In the rows, zero is written as 128.
[105 126 122 150 113 119 131 117 125 164  93 179 131 126 116 170  83 119
 164 118 104 125 128 163 121 167  92 132 120 150 104 127 119 137  72 134
 107 120 157 146 111 160 133]
<104>
[159 128 139 149 124 120 143 141 111 153 120 143 116 122 142 124 106 126
 139 129 116 117 135 138 108 180 115 134 147 149 111 108 126  80 114 119
 124 131 159 143 116 137 118]
<149>
[123 113 107 172 170 131 162 136 120 124 101 125 142 145 133 109 144 164
 146 155 135  72 140 166 146 112 136 117  83 130 134 157 149 148  68 159
 140 166 138 145 112 151 143]
<134>
[112 106 116 151 164 128 170  89 120 147 111 117 117 144 116 143 128 166
 173 107 126 120 167  92 140 125 160 122 130 148 123 150 140 128  91 113
 141 136 152 122 129 155 167]
<180>
[114 126 120 146 115 128 101 126 112 135 141 121 154 115 135 148 116 109
 125 145 141 152  97 175 126 121 114 105  89 126 124 131 128 174 134 142
 140 145 112  97  99 123 137]
<104>
[134 110 124 198 146 125 130 124 120 116 127 132 149 139 107  85 107 161
 159 122 111  98 106 148 138  92 137 131 104 144 122 164 147 159 141 155
 162 132 137 124 118 159 141]
<40>
[130 136 105 126 179 138 161 137 124 133 128 109 115 146 151 108 152 121
 137 133 156 126 164 119 146 123 142 112 106 111 159  90 127 109 137 145
 153 151 129 126 134  92 100]
<195>
[125 118 140 164  86 144 174 160 120 150 147  48 134 125 141 122 124 126
 177 146 139 146  50 142 131 142 148 112 139 131 126 121 156 148 134 116
 130 137 125 113 155 114 129]
<41>
[197 112 120 127 188 141 162 122 167 168 129 174 128 137 123 151 141 161
 110 104 160 100 201 166 138 120 134 165 100  86 141 192 101 121  98 112
 133 128 109  96 117 151 165]
<43>
[168 112 133 180  99 135 152 101 106 110 140 148 125 159 138 147 146 159
 123 102 122 103  98  95 141  66 133 129 118 119 130 165 126 143 111 135
 122 155 175 127 116 130 133]
<203>
[128  90 111 197  96 100 113 111 115 135 138 131 157 134 147 121 123 167
 147 106 113  94  99 128 134 107 106 126 106 148 114 138 151 160 138 152
 164 123 150 146 132 162 141]
<104>
[130 115 112 222 163 129 139  80 114 128 155 123 140 153 126 155 122 186
 148 109 116 118 145  73 134  84 137 113  99 114 128 189 151 167 108 144
 150 130 147 139  92 164 128]
<180>
[135 104 147 188  82 136 163 117 128 127 111 105 135 178 149 115 141 145
 184 114 127 117  73 124 150  79 149 107  90 156 159 100 164 179 129 141
 156 149 147 105 159 106 135]
<4>
[ 95 184  86 141 136  99 125 155 132 114 171 148 107 103  13  73  89 126
 133 137  92  68 100 134 160 214 138  84 149 134 156 163 114 104 135 111
 170  99 175 115 140 240 118]
<157>
[150 100 137 140 127 164 167 135 123 157 166  56 151 135 180 156 139 155
 116 158 162 146  87 105 141  73 174 134  99 108 142 142 138 169 126 109
 140 163  77  80 117  83 162]
<180>
[ 90 104 123 163 131 126 147 124 150 113  89 128 136 146 100 114 124 186
 154 101 110 119 105 187 140 125 148 107 103 142 117 156 134 151  97 162
 128 120 125 138 146 188 107]
<134>
[109 111 106 187 148 124 126 129 139 113 124  99 143 152 135 129 134 184
 136 127 120 121 117 138 137  79 129 135 102 124 110 216 179 160  86 144
 146 130 115 143 115 171 160]
<149>
[115 120 134 190 138 132 114 109 118 130 150 160 145 154 109 114 107 158
 153  97  99 126 153 109 144  61  95 131 127 124  85 208 172 153 129 133
 133 109 146 145  95 169 101]
<92>
[187 167 177 145 166 115 151 122  99 126 138 118 139 115 181  68 103  91
 177 169 122  76 107  55 107 149 139  94 175 137 115 150 107 102 150 120
 148  91 165 172  53 141 143]
<4>
[107 149 102 156 138 155 147 125 115 134 140 144 116 150 119 116  95  94
 147 132 157 127 113 115 160 112 119  90 123 124 147 138 129 162 141 135
 168 152 157 121 108 107 137]
<180>
[133 161 117 149 115 144 139 145 140 150 147 114 132 141 141 111 112 115
 103 135 158 158  87 133 140 138 120 108 134 112 137 148 136 156 141 119
 125 147 128 111 117 105 123]
<180>
[128 117 143 136 128 112 129 156 101 145 136  95 124 111 163  98 117 105
 165 191 141 133 117 124 125 109 130 129 130 143 120 122 158 146 181 139
 157 123  85 158 135 124 171]
<157>
[154 150 135 155 169  99 146  83 161 149  94 172 162 138 171 182 193 190
 141 106 136 157 141  19 101  89 130 138 113 122 104 171  63 186 130 164
 101 158 181 145 113 151 126]
<104>
[126 136 129 180 136 108 151 117 133 104 125  92 120 155  93 139 165 175
 136 109 124 133 113 124 140  81 148 120  94 126 158 136 170 136 108 125
 152 123 157 128 107 164 114]
<92>
[ 50 139 110 138 133 144  96 130 156 148 135 190 135 154  76 108 120  97
 166 126 143 137 193 155 141 130 112 118 161 141 135 105  97 137 149 181
 157  74 109 133 142 150 107]
<134>
[125 117 120 192  91 131 128 115 128 124 129  84 167 141 117 123 146 177
 140 112 109 104  75 146 148  73 131 150 119 141 146 122 148 167  94 160
 145 116 133 156 159 161 121]
<41>
[116  95  97 183 158 144 142 113 119 130 119 131 148 146 137 119 130 177
 148 115 113 143 143 119 149  61 132 123 110 130 110 169 148 175  89 149
 130 130 120 151 105 149 134]
<157>
[172 100 177 144 175 132 192 103 153 149  51 179 139 165 151 159 136 175
 144  97 132 149 139  46  83  57 152 131  88 130 119 143 121 190 134 152
 108 147 156 134 107 123  41]
<134>
[175 134 147 141 113 144 119 134 146 157 151 139 151 132 136 116  85  99
 136 142 138 123 121 183 139 125 122 152 123 124 141 154 100 166 158 141
 124 116  84 112 138 107 139]
<104>
[186 135 138 142 163 136 133 140 160 140 171 127 137 120  97  88 129 164
 128 137 127 114 141 195 134 115 162 160 113 125 134 161 106 133 139 118
 166 116  72 116 172 139 130]
<157>
[133 108 130 136 144 122 160 105 133 114  69 182 146 158  84 194 157 166
 161 113 122 136 145 127 111  98 107 134 114 153 162 128 113 160  99 144
 103 130 192 134 143 198 139]
<41>
[ 65 161 121 116 156 126 107 127 139 114 101  61 104 114 115 159 153 129
 153 130 121 163 170  73 106 153 121 141 175 109 116  95 132  71  52 103
 113 108 134 167 102 135 124]
<4>
[167 121 136 129  85 157 179 137 122 161  96  99 133 153 190 146 106 143
 147 163 158 166  64 173 133 127 160 117 111 144 163 121 127 158 148 128
 124 170 145 100 155  79 166]
<4>
[136 105 112 143  95 121 151 157 127 167 128  85 141  94 172 130 135 100
  89 192 151 130 117 108 118 128 150 138 151  92 100 165 126 144 116 123
 102 139 106 144 121 123 184]
<149>
[167 110 166 141  78 124 108 172 111 136 138  56 130  76 168 107 104 112
 143 165 148 149  77 129 103 127 140 176 130 109 105 127 139 142 153 138
 131 122  81 133 144  88 165]
<203>
[124 151 148 155 153 142 101 146 167 113 152 140 132 102 130 167 106 147
 155 127 105 121 111 114 106 177 107 142 125  80 108 191 108 107  55 119
 128  90 121 142  72 161 104]
<43>
[ 99 143 109 116 162 145 136 109 135 120 147 129 130 116  87 144 155 143
 135 110 112 148 191 116 139 138 110 160 150 108 101 134  93  34  73 128
 111 135 147 159 137 149 126]
<41>
[124 105  99 170 174 155 134 114 134 116 148 110 144 159 103 179 117 145
 171 104 125 141 158 125 168  65 101 127  82 125 181 151 128 146 103 146
 164 134 123 148 135 140 127]
<195>
[ 61 102  95 130 130 135 112 143 130 143 154 118 126 103 137 120 120 111
 152 105 119 136 142  81 147 139 144 134 182 130  53 134 109  78  83  99
 119 128 114 134 117 129 143]
<104>
[ 90 131 141 132 124 151 122 122 118 140 140 133 133 113 109 117  87  99
 154 138 100 117 164 129 124 158 122 148 153 110  81  90 108  86 120 120
 134 113 128 108 122 130 127]
<40>
[ 89 103 110 165 133 135 151 120 111 117  98 117 129 138  96 111  78 131
 156 100 125 146 115 148 160 119 142  93 101 144 129 139 151 163 122 141
 130 152 134 116 121 161 140]
<180>
[141 115 121 174 145 152 153 119 133 121 120 102 155 154 136 142 140 172
 152 127 138 121 111 134 140 108 130 119  96 143 144 183 140 192  83 129
 130 164 144 130 118 118 152]
<134>
[ 84 112 118 175  93 140 139  93 132  88 114 147 153 149  89 162 107 135
 170 118 100 122 112 128 161  96 127 123  67 116 142 148 141 153  90 142
 159 134 151 135 145 177 155]
<43>
[ 96 119 149 122 120 115 113 127 128 147 145 151 137  93  81 153 121 119
 109 128  96 125 134 155 101 200  97 123 127 145  93 115 105  56  74 116
 119 115 118 142  84 162 111]
<134>
[100 126  88 188 142 115 139 130 142 122 106 123 131 142 104 103 112 162
 158  97 120 111 145 137 152 123 122 123 135 119 116 159 145 120  79 135
 134 110 156 172 134 197 150]
<4>
[ 96 123 128 221 122 117 121 107 137  94 159 120 159 150 167 125 142 149
 148 140 100  77 112  90 135 120 129 114 107  91  80 184 169 132  88 125
 164 141 132 150 106 172 150]
<43>
[106  94 104 183 178 118 126 122 116 142 142 134 141 145 127 119 138 129
 137 121 113  83 163  89 149  99 124 106 121 145 133 148 143 129 102 150
 157 151 127 142  92 149 117]
<195>
[123  95 151 129  74 166 139 120 140 130 123 107 103 131 165 169  87  93
 150  96 133 165  64 154 156 120 126 116 104 102  97 146 131 152 134  97
 127 136  92  99 129  94 169]
<43>
[ 91 114 106 176 136 114 133 130 148 129 127 125 141 136 103 130 118 151
 140 106 117 109 130 129 153 127 141 115 111 121 138 168 141 133  84 146
 151 136 157 130 134 176 128]
<195>
[ 82 101  72 156 141 118 163 124 153 118  75 141 116 154 115 133  96 141
 155 102 130 131 138 144 163 114 143 113  94 125 131 163 157 135  65 128
 135 124 151 166 151 176 172]
<4>
[ 94 117 124 171 154 105 145 125 133 105 114 100 131 142 116 115 118 166
 165  98 105 124 130 141 144 147 158 121  91 144 127 115 157  97  91 140
 148 131 131 144 141 177 122]
<195>
[108 163 111 140 150 160 148 152 156 113 135 102 114 146 102  90 146 119
 152 127 153 131 137 150 152 127 158 148 121 101 145  99 124 137 106 124
 137 135 118  91 149  83 128]
<40>
[149  98 114 167 135 132 162 105 131 115 120 164 124 159 108 144 143 164
 110 103 136 103 142 166 148  67 126 120 109 117 122 194 120 131 121 137
 146 156 163 124 123 173 168]
<149>
[110  85  98 178 130 151 145 122 140 113 133 124 149 167 145 123 137 154
 161 110 115 103 137 112 161 101 131 136  91 121 145 133 158 161  94 138
 142 112  92 133 135 137 140]
<43>
[178 216 158 132 142  85 115 126 219 130 115  77 110 124 124 132 165 170
  78 153 119 131 102  26  93 138 171 187 185  81 133 183 108 123 124  94
 141  95 145 147 155 177 143]
<157>
[131 133 120 136  97  74 113 133 136 134  90  13 140  98 172  60 168 118
 106  95 127 140 149  88 143 180 160 153 163 152 119   4 122  85 133 116
  94 164 102 188 211 116 135]
<4>
[114 144 141 162 167 129  78 185 119 139 167 110 145 109 111 112  52 153
 150 148 106 118 161 156 113 196  91 166 135 132 112 169 168 117 118 123
 127 104  95 121  61 169 125]
<92>
[158 113 173 165  90 128 154 148 108 171 130 133 128 113 162 126  84 104
 174 163 160 112  98 153 123 137 144 129 124 132 122 156 147 188 134 127
 111 132 123 122 126 113 176]
<180>
[112 120 128 124 134 145 107 129 106 122 173 126 154 102  94 107 136 100
 134 136  99 158 133 147 104 164  75 127 160 146  88 119 127  59  97  84
 121  96 118 132  81 117 135]
<40>
[174 102 131 142 158 145 127 149 136 140 183 126 157 113 113  95 102 132
 138 146 123  79 141 151 129 110 110 155 115 110 139 171 118 142 156 125
 155  96  84 120 133 129 127]
<40>
[119 128 119 200  98 130 148 145 130 106 147 133 153 137 111  88 121 149
 135 144 120 108  71 164 144  98 156 112  97 110 126 155 146 125  86 145
 145 126 137 140 122 158 122]
<4>
[142 125 185 148 104 122 141 127 104 115 108 178 144 160 170 124 190 146
 118 148 135 103 103  64  89  57 124 128 156 132 107 150 129 164 134 160
  96 170 170 120  77 108  93]
<203>
[113 108 120 176 108 123 133 121 112 128 130 113 119 159 145 138 113 144
 137 103 108 136  93 112 138 115 119 111 102 159 116 145 182 141 124 123
 140 158 137 132 127 128 118]
<149>
[143 108 121 187 138 117 138 103 121 124 139 129 133 156 103 138 114 170
 135  99 117  88 142 152 141 118 118 118  95 127 141 146 157 127 109 132
 150  94 140 135 111 197 141]
<134>
[140 135 135 117 102 129 119 107 159 113 149 191 166 150 134 167 180 139
  91 138 137 139 143  86 114  81 125 145 122 120 152 162  89 172 133 143
 106 123 141 141 154 122 112]
<149>
[126  82 106 187 150 166 154 121 124 119 113 146 118 168 121 150 108 109
 215 107 126 154 167 154 177  61 111 111  85 129 140 133 145 177 105 143
 124 122 130 128 137 121 142]
<92>
[127 126 135 124 158  67 114 150 141 143  94 165 118 119 147 128 159 129
 113 144 131 132 145  44  75 149 118 127 141 145 116 121 124 133 185 156
 123 117 129 158 120 171  98]
<149>
[ 83  98 136 199  88 110 117 129 125 101 133 114 158 127  96  97 122 164
 168 101  99 141 102 133 129 114 113 130 104 136  93 169 151 160 133 180
 136 137 120 147 146 164 124]
<203>
[122 110 108 174 158 140 130 130 117 102 125 148 128 154 105 114 100 134
 175 121 117 125 116  84 142  69 125 125 108 160 132 191 153 181 140 145
 158 126 129 153 117 143 140]
<149>
[ 83 105 124 121 129 130  65 144 118 111 182 123 164 113 128 124 107 120
  96 123  86 149 122 158 112 174  71 137 151 153  92 101 145  20 100 117
 134 105  91 150  85 153 101]
<41>
[171 119 158 122 149 147 161 123 127 160 143 158 139 124  61  85  85 136
 131 102 143 116 165 163 152 106 144 155 110 142 133 181 107 144 172 126
 135 170 104  89 153 130 136]
<180>
[ 87 116 121 173 165  91 109 136 110 102 130 112 149 130 132 108 152 151
 151 134 104 125 128  64 121 126 117 112  97 148 121 141 179 116 110 152
 143 143 138 149  97 165 116]
<195>
[ 78  99 122 185 111 142 134 120 136 122 123 112 136 143 108 121 127 144
 165  98 112 143 126 137 169  86 128 128  85 129  98 136 146 171 117 153
 147 153 120 109 131 131 154]
<92>
[142 102 147 152 156 124 128 108 139 122 111 118 126 147 124 134 104 150
 152  91 116 144 119  89 144  83 133 115 111 159 159 172 142 147 136 142
 139 161 135 138 130 130  86]
<180>
[182 132 142  99 139 112 156 120 152 146  88 179 122 159 107 177 180 147
 116  97 147 144  95 125 123  88 102 119  86 160 199 124  94 173 152 141
 109 170 163  97 133 122  80]
<104>
[ 95 152 149 161 123 154 112 132 141 142 162 121 150 123 124 112 101 142
 165 152  94 110 109 141 131 132 113 154 120 122  94 163 126  99  75 147
 158 115  98 143 106 122 133]
<4>
[134 144 118 123 137 165 150 120 146 121 133 126 106 161  73 145 121 149
 136 115 162 108 128 182 142 131 136 110 107 122 201 130 114 164 142 133
 182 114 151  84 131 118 121]
<134>
[166 131 148 129 105  75 169 102 117 107  55 152 133 130 159 147 228 146
 104 145 144 119  89 109 103  84 146 101 105 127 149  88  95 136 111 171
 110 160 204 151 136 159 122]
<203>
[ 97 143 117 158 156 137 164 130 142 145 106 105 123 112 131 189 145 165
 191 141 131 119 170 115 125 151 111 137 122  83 112 153 109 167  52 135
 113 106 169 147  99 162 168]
<92>
[ 98 117 140 144  97 141 119 127 121 127 195 155 166 115 157 132 144 132
 124 147 117 148 141  61 112 153 134 129 135 110 102 119 105  59  97 130
 117 119 142 121  78 105 130]
<4>
[128 127 124 106 177 102 131 120  90 102  57 215 109 132 114 171 122 108
 131 127 144 143 192 116  87 148  80 110 115 135 131 119 111 139 128 150
  89 144 184 146  71 168 135]
<203>
[131 112 131 175  98 126 145 126 118 133 114 107 165 131 142  94 139 170
 103 133 130 102  99 165 123 112 138 128 120 126 111 133 137 147 108 141
 136 148 134 128 104 144 159]
<4>
[128 152 122 158  86 153 102 131 103 104 168 126 143 114 122 154 149 117
 112 158 115 115 116 110 123 113 105 173 143  96 113 121 111 127  48 123
  93 112 119 157 106 111 151]
<203>
[ 97 102 140 185 112 136 120 102 113  98 159 129 138 154 106 150 113 137
 144  99  91 109 105 134 140  75  92 109  96 122 108 165 144 144 119 154
 157 143 113 139 105 144  99]
<203>
[155  99 117 132 150 111 174 135 166 149  90 111 144 128 119 125 176 183
 116  77 136 169 152  76 110 101 146 162 115 119 114 118 113 133 124 122
  91 161 129 127 163 126  72]
<104>
[100  82 114 174 129 168 143 106 133  98 148 126 125 156 143 187 130 137
 176 109 113 113 121  73 157  69 123 119 106 104 123 156 128 150  77 122
 152 134 150 131 126 115 153]
<195>
[121 110 141 108 163 130 149 113 116 138  62 194 134 138  71 185 115 112
 165  81 147 176 133 165 133  73 106 100  83 174 167 111 104 174 114 160
 119 152 171 120 108 160  95]
<41>
[105 158 182 138 123  95 143 167 158 138  88 124 153 129 163 126 178 149
 115 174 152 159 108 142  90 140 148 154  80 102 106 110 144 144 131 187
  88 195 115  98 140 133 101]
<41>
[ 99 114  92 183 134 139 149 127 153 114 141  95 139 155 135 103 150 125
 146 121 135 143 115 124 166  85 156 105 111 123 124 168 135 163 111 151
 148 136 101 140 140 122 147]
<149>
[117 105 120 179 151 105 146 136 103  97 128 155 125 138  96  92 128 156
 178 109 114 130 139 130 139 104 129 109 101 164 121 141 169 135 121 130
 138 139 146 166 129 167 116]
<157>
